Here is a tiny trained network, its code and every weight. The questions are about switching its units off for an input and a class, where a switched-off unit gives its printed mean instead of its output.

import numpy as np


def w(rows, s, z=0):
    codes = np.array(rows[::2]) - 128.0
    scale = np.full(codes.shape[1], s)
    scale[-1] = z or s
    return codes * scale


def f(y):
    return y / 2 * (1 + np.tanh(0.7978845608 * (y + 0.044715 * y**3)))


def log_softmax(a):
    a = a - a.max(-1, keepdims=True)
    return a - np.log(np.exp(a).sum(-1, keepdims=True))


def net(x, mask):
    res = np.array(x, float).reshape(1, 4) / 4 @ E
    y = f(res @ A[0][:, :-1].T + A[0][:, -1])
    res = res + np.where(mask, y, B[0][:, -1]) @ B[0][:, :-1]
    return log_softmax(res[-1] @ U[:, :-1].T + U[:, -1])


A, B = {}, {}
E = w([
[62,74,30],'x0',
[184,227,59],'x1',
[128,127,128],'x2',
[254,25,104],'x3',
],0.011)
A[0] = w([
[175,123,163,73],'N0',
[103,180,148,101],'N1',
[146,138,196,96],'N2',
[152,97,118,82],'N3',
[193,60,103,119],'N4',
[99,87,138,92],'N5',
[190,180,248,49],'N6',
[105,82,188,73],'N7',
[89,177,139,128],'N8',
[151,174,63,80],'N9',
[196,71,131,119],'N10',
[160,90,94,154],'N11',
[105,70,217,74],'N12',
[70,78,10,34],'N13',
[176,192,122,101],'N14',
[198,213,62,75],'N15',
[66,180,137,123],'N16',
[224,98,66,136],'N17',
[154,107,120,80],'N18',
[124,123,117,2],'N19',
[48,148,113,124],'N20',
],0.018,0.007)
B[0] = w([
[136,144,131,172],'N0',
[142,133,155,186],'N1',
[181,137,86,183],'N2',
[117,144,149,156],'N3',
[109,155,166,227],'N4',
[103,108,99,160],'N5',
[220,171,82,253],'N6',
[84,60,107,185],'N7',
[100,150,172,197],'N8',
[82,61,112,183],'N9',
[113,153,158,222],'N10',
[92,164,141,187],'N11',
[87,59,103,212],'N12',
[253,163,61,216],'N13',
[110,94,100,196],'N14',
[88,44,115,230],'N15',
[123,138,197,215],'N16',
[113,152,171,239],'N17',
[114,141,140,149],'N18',
[176,112,126,119],'N19',
[132,149,161,209],'N20',
],0.017,0.016)
U = w([
[102,190,253,86],'0',
[196,171,95,252],'1',
[78,50,127,2],'2',
],0.016,0.0049)

Each question gives the input, the list of numbers given to net, and the class t.
The units are the neurons (one row each of A and B). Each row of codes is followed by its name. A weight is (code - 128) times the scale printed after its matrix; where a second scale follows, it is the last column's (A, B and U).
mask holds one flag per neuron, in row order. A switched-off neuron (its flag False) gives its mean, the last column of its row in B, instead of its output. The means were averaged over made-up inputs and are rounded, as every weight is.
A unit's drop is (log p(t) with every unit on - log p(t) with that unit switched off) / (log p(t) with every unit on - log p(t) with every unit switched off).
The circuit of an input: a set's keep is (log p(t) with only the set's units on - log p(t) with every unit switched off) / (log p(t) with every unit on - log p(t) with every unit switched off). Starting from the 12 units with the biggest drops (on a tie, the unit counted first), units are removed one at a time, each time the one whose removal leaves the highest keep (on an exact tie, the one counted first), for as long as the keep stays at least 0.8.
units of the circuit, in order: the units of the circuit, biggest drop first
unit that matters most: the unit with the biggest drop
k most important neurons: the k neurons with the biggest drops, biggest first
drop of u: that unit's drop, to one decimal
input [-6,6,-3,8], class 0: unit that matters most : N17
input [-7,-8,-2,7], class 2: 2 most important neurons : (N12; N7)
input [-3,-5,-4,3], class 2: 2 most important neurons : (N12; N13)
input [3,-6,-7,6], class 0: 3 most important neurons : (N4; N15; N10)
input [4,6,6,4], class 2: 3 most important neurons : (N15; N6; N9)
input [-2,-4,0,3], class 2: 2 most important neurons : (N12; N16)
input [2,3,2,2], class 2: 2 most important neurons : (N6; N16)
input [-6,2,1,-5], class 1: 2 most important neurons : (N6; N17)
input [-8,-8,-6,-7], class 1: 3 most important neurons : (N6; N2; N15)
input [6,-3,6,6], class 0: 3 most important neurons : (N4; N6; N17)
input [-2,3,8,3], class 0: 2 most important neurons : (N12; N13)
input [-7,7,-6,-2], class 1: 2 most important neurons : (N6; N12)
input [-7,-3,-6,6], class 1: 4 most important neurons : (N6; N2; N16; N8)
input [3,-4,-1,4], class 0: units of the circuit, in order : (N4)
input [8,4,5,-7], class 1: 4 most important neurons : (N13; N17; N4; N10)
input [8,4,-5,-7], class 1: 3 most important neurons : (N13; N17; N4)
input [6,-4,-5,-1], class 1: drop of N13 : 0.8
input [-8,6,-7,-2], class 1: drop of N6 : 3.7
input [-4,6,-4,-1], class 2: drop of N15 : 0.5
input [-6,-6,6,1], class 1: drop of N9 : 0.1
